Below are the code and all the weights of a small trained network. Each question names an input and a target symbol and asks about switching units off, where a switched-off unit gives its printed mean instead of its output.

import numpy as np


def w(rows, s, z=0):
    codes = np.array(rows[::2]) - 128.0
    scale = np.full(codes.shape[1], s)
    scale[-1] = z or s
    return codes * scale


def f(y):
    return np.maximum(y, 0)


def softmax(a):
    e = np.exp(a - a.max(-1, keepdims=True))
    return e / e.sum(-1, keepdims=True)


def log_softmax(a):
    a = a - a.max(-1, keepdims=True)
    return a - np.log(np.exp(a).sum(-1, keepdims=True))


def net(x, mask):
    ids = ['ΠΨαβγδεζθστφ'.index(c) for c in x.split()]
    T = len(ids)
    res = E[ids] + P[:T]
    u = 0
    for l in range(2):
        q, k, v = (res @ M[l].T for M in (Q, K, V))
        z = softmax(np.where(np.tri(T) > 0, q @ k.T / 2**0.5, -1e9)) @ v
        res = res + np.where(mask[u], z, O[l][:, -1]) @ O[l][:, :-1]
        u += 1
        y = f(res @ A[l][:, :-1].T + A[l][:, -1])
        res = res + np.where(mask[u : u + 12], y, B[l][:, -1]) @ B[l][:, :-1]
        u += 12
    return log_softmax(res[-1] @ U[:, :-1].T + U[:, -1])


Q, K, V, O, A, B = {}, {}, {}, {}, {}, {}
E = w([
[154,6,171],'Π',
[185,116,120],'Ψ',
[178,140,139],'α',
[161,139,107],'β',
[166,92,110],'γ',
[138,125,96],'δ',
[123,134,161],'ε',
[147,66,67],'ζ',
[130,115,167],'θ',
[131,123,164],'σ',
[160,103,56],'τ',
[87,168,211],'φ',
],0.02)
P = w([
[194,117,154],'0',
[40,162,58],'1',
[7,249,79],'2',
[204,110,194],'3',
[43,73,159],'4',
[35,225,34],'5',
[220,108,187],'6',
[48,48,127],'7',
[20,220,81],'8',
[233,112,175],'9',
[48,138,54],'10',
[36,2,169],'11',
],0.0075)
Q[0] = w([
[122,131,7],'L0H0',
[165,159,186],'L0H0',
],0.012)
K[0] = w([
[35,2,66],'L0H0',
[210,172,96],'L0H0',
],0.0081)
V[0] = w([
[133,16,105],'L0H0',
[252,190,118],'L0H0',
],0.0037)
O[0] = w([
[1,207,20,253],'L0H0',
[246,235,47,193],'L0H0',
],0.0021,0.0012)
A[0] = w([
[115,114,32,146],'L0N0',
[202,177,137,2],'L0N1',
[152,115,179,99],'L0N2',
[100,142,137,68],'L0N3',
[138,98,30,39],'L0N4',
[132,100,64,72],'L0N5',
[22,93,163,48],'L0N6',
[78,21,139,181],'L0N7',
[2,175,118,81],'L0N8',
[54,118,55,110],'L0N9',
[54,162,219,49],'L0N10',
[96,203,146,155],'L0N11',
],0.008,0.0037)
B[0] = w([
[29,139,191,211],'L0N0',
[115,178,45,142],'L0N1',
[123,170,130,163],'L0N2',
[177,128,130,132],'L0N3',
[188,172,226,176],'L0N4',
[153,142,189,163],'L0N5',
[220,74,106,165],'L0N6',
[90,254,109,252],'L0N7',
[252,160,178,175],'L0N8',
[157,97,37,183],'L0N9',
[35,99,6,171],'L0N10',
[82,159,177,174],'L0N11',
],0.012,0.0042)
Q[1] = w([
[60,54,186],'L1H0',
[181,255,14],'L1H0',
],0.0099)
K[1] = w([
[70,102,213],'L1H0',
[252,92,116],'L1H0',
],0.013)
V[1] = w([
[93,198,131],'L1H0',
[126,125,7],'L1H0',
],0.018)
O[1] = w([
[82,171,158,253],'L1H0',
[107,91,248,86],'L1H0',
],0.013,0.0028)
A[1] = w([
[141,129,154,192],'L1N0',
[150,170,125,23],'L1N1',
[172,74,110,223],'L1N2',
[80,106,138,38],'L1N3',
[152,167,138,104],'L1N4',
[198,94,137,69],'L1N5',
[81,125,125,3],'L1N6',
[179,68,116,20],'L1N7',
[46,93,90,135],'L1N8',
[177,59,184,7],'L1N9',
[169,144,170,28],'L1N10',
[201,9,69,110],'L1N11',
],0.011,0.0047)
B[1] = w([
[144,36,117,255],'L1N0',
[99,68,118,154],'L1N1',
[52,51,88,205],'L1N2',
[90,207,126,134],'L1N3',
[143,135,165,226],'L1N4',
[220,167,110,179],'L1N5',
[51,220,156,135],'L1N6',
[174,227,65,146],'L1N7',
[180,106,157,230],'L1N8',
[47,242,163,159],'L1N9',
[126,160,54,159],'L1N10',
[95,129,252,181],'L1N11',
],0.02,0.0024)
U = w([
[126,177,141,96],'Π',
[104,116,138,136],'Ψ',
[82,84,137,245],'α',
[150,86,208,146],'β',
[104,108,112,170],'γ',
[130,136,112,63],'δ',
[141,156,89,22],'ε',
[138,159,101,80],'ζ',
[250,158,130,253],'θ',
[145,156,75,46],'σ',
[151,159,107,78],'τ',
[183,155,193,161],'φ',
],0.013,0.0029)

Each question gives the input, a string of symbols that net reads in full, and the target symbol t.
The units are the heads (2 rows each of Q, K, V and O) and the neurons (one row each of A and B). Each row of codes is followed by its name. A weight is (code - 128) times the scale printed after its matrix; where a second scale follows, it is the last column's (O, A, B and U).
mask holds one flag per unit, layer by layer, with each layer's heads first. A switched-off unit (its flag False) gives its mean, the last column of its rows in O or B, instead of its output. The means were averaged over made-up inputs and are rounded, as every weight is.
A unit's drop is (log p(t) with every unit on - log p(t) with that unit switched off) / (log p(t) with every unit on - log p(t) with every unit switched off).
The circuit of an input: a set's keep is (log p(t) with only the set's units on - log p(t) with every unit switched off) / (log p(t) with every unit on - log p(t) with every unit switched off). Starting from the 12 units with the biggest drops (on a tie, the unit counted first), units are removed one at a time, each time the one whose removal leaves the highest keep (on an exact tie, the one counted first), for as long as the keep stays at least 0.8.
units of the circuit, in order: the units of the circuit, biggest drop first
most important unit: the unit with the biggest drop
k most important neurons: the k neurons with the biggest drops, biggest first
k most important neurons of layer l: the k neurons of layer l with the biggest drops, biggest first
drop when u is switched off: that unit's drop, to one decimal
input ε ζ Π φ, target Π: units of the circuit, in order => [L0N10, L1H0, L1N6, L0N11]
input Ψ τ α σ α φ, target β: 2 most important neurons of layer 0 => [L0N8, L0N10]
input Π α α φ α α θ γ φ γ, target β: 3 most important neurons of layer 0 => [L0N0, L0N9, L0N8]
input Ψ γ τ, target β: most important unit => L1H0
input Ψ ε β Ψ δ τ, target β: 2 most important neurons => [L0N1, L0N0]
input Ψ α ζ ζ α θ φ γ ε, target β: 2 most important neurons => [L0N8, L0N1]
input Ψ Ψ φ Π α α, target β: units of the circuit, in order => [L1H0, L0N1, L0N0, L0H0]
input ζ Π α α γ α γ, target β: 2 most important neurons => [L1N11, L0N0]
input γ φ Π ε τ α φ, target Π: units of the circuit, in order => [L1H0, L1N6, L0N11]
input τ τ α α γ δ β β ζ Ψ, target φ: 3 most important neurons => [L1N11, L1N5, L0N7]
input Ψ γ θ, target β: 2 most important neurons => [L0N1, L0N8]
input θ φ β ε ζ σ Ψ φ δ δ, target α: 3 most important neurons => [L0N7, L1N2, L0N8]
input τ φ Ψ δ, target α: 2 most important neurons of layer 1 => [L1N2, L1N11]
input Ψ γ Ψ, target β: most important neuron of layer 0 => [L0N1]
input ε ζ Ψ Π τ ζ Π φ α Ψ, target φ: drop when L0N5 is switched off => 0.0
input Ψ γ φ Π β α, target β: drop when L0N0 is switched off => 0.2
